Here is a tiny trained network, its code and every weight. The questions are about switching its units off for an input and a class, where a switched-off unit gives its printed mean instead of its output.

import numpy as np


def w(rows, s, z=0):
    codes = np.array(rows[::2]) - 128.0
    scale = np.full(codes.shape[1], s)
    scale[-1] = z or s
    return codes * scale


def f(y):
    return np.maximum(y, 0)


def log_softmax(a):
    a = a - a.max(-1, keepdims=True)
    return a - np.log(np.exp(a).sum(-1, keepdims=True))


def net(x, mask):
    res = np.array(x, float).reshape(1, 4) / 4 @ E
    y = f(res @ A[0][:, :-1].T + A[0][:, -1])
    res = res + np.where(mask, y, B[0][:, -1]) @ B[0][:, :-1]
    return log_softmax(res[-1] @ U[:, :-1].T + U[:, -1])


A, B = {}, {}
E = w([
[159,195,120,51,50,209,247,83,83],'x0',
[56,107,117,162,130,225,85,114,253],'x1',
[148,209,173,197,124,139,80,123,171],'x2',
[153,117,101,74,172,224,2,177,112],'x3',
],0.0096)
A[0] = w([
[133,172,161,46,52,254,118,95,122,209],'neuron 1',
[91,111,54,121,170,135,75,124,134,50],'neuron 2',
[160,154,133,132,146,50,77,172,59,252],'neuron 3',
[192,175,138,91,24,77,200,40,104,88],'neuron 4',
[160,116,65,111,117,166,105,111,101,232],'neuron 5',
[34,92,138,208,129,138,213,87,187,131],'neuron 6',
[34,130,33,145,218,192,77,130,147,53],'neuron 7',
],0.0086,0.0022)
B[0] = w([
[153,56,189,95,39,116,145,145,24,252],'neuron 1',
[94,172,110,178,186,132,94,160,78,199],'neuron 2',
[138,83,207,132,128,43,106,132,161,236],'neuron 3',
[116,234,88,114,162,205,189,1,234,254],'neuron 4',
[188,114,115,131,160,103,87,134,68,189],'neuron 5',
[235,47,194,164,66,60,117,174,181,239],'neuron 6',
[113,213,33,163,135,145,35,204,75,245],'neuron 7',
],0.0079,0.0097)
U = w([
[137,94,241,121,129,62,144,127,76,193],'0',
[176,50,188,154,155,136,70,209,103,229],'1',
[27,247,3,144,230,241,106,118,153,3],'2',
],0.0063,0.0025)

Each question gives the input, the list of numbers given to net, and the class t.
The units are the neurons (one row each of A and B). Each row of codes is followed by its name. A weight is (code - 128) times the scale printed after its matrix; where a second scale follows, it is the last column's (A, B and U).
mask holds one flag per neuron, in row order. A switched-off neuron (its flag False) gives its mean, the last column of its row in B, instead of its output. The means were averaged over made-up inputs and are rounded, as every weight is.
A unit's drop is (log p(t) with every unit on - log p(t) with that unit switched off) / (log p(t) with every unit on - log p(t) with every unit switched off).
most important unit: the unit with the biggest drop
k most important neurons: the k neurons with the biggest drops, biggest first
drop of u: that unit's drop, to one decimal
input [5,7,5,-1], class 0: most important unit -> neuron 1
input [6,5,8,2], class 1: 2 most important neurons -> [neuron 1; neuron 4]
input [7,0,7,4], class 0: 2 most important neurons -> [neuron 1; neuron 7]
input [2,-4,8,-2], class 2: 2 most important neurons -> [neuron 4; neuron 6]
input [2,-6,6,-7], class 2: 2 most important neurons -> [neuron 4; neuron 1]
input [4,4,6,0], class 0: 2 most important neurons -> [neuron 1; neuron 7]
input [4,-5,6,-4], class 2: drop of neuron 4 -> 0.8
input [8,5,1,6], class 1: drop of neuron 1 -> 1.2
input [2,-4,-7,-2], class 2: drop of neuron 4 -> 0.5
input [1,-4,2,-3], class 2: drop of neuron 1 -> 0.3
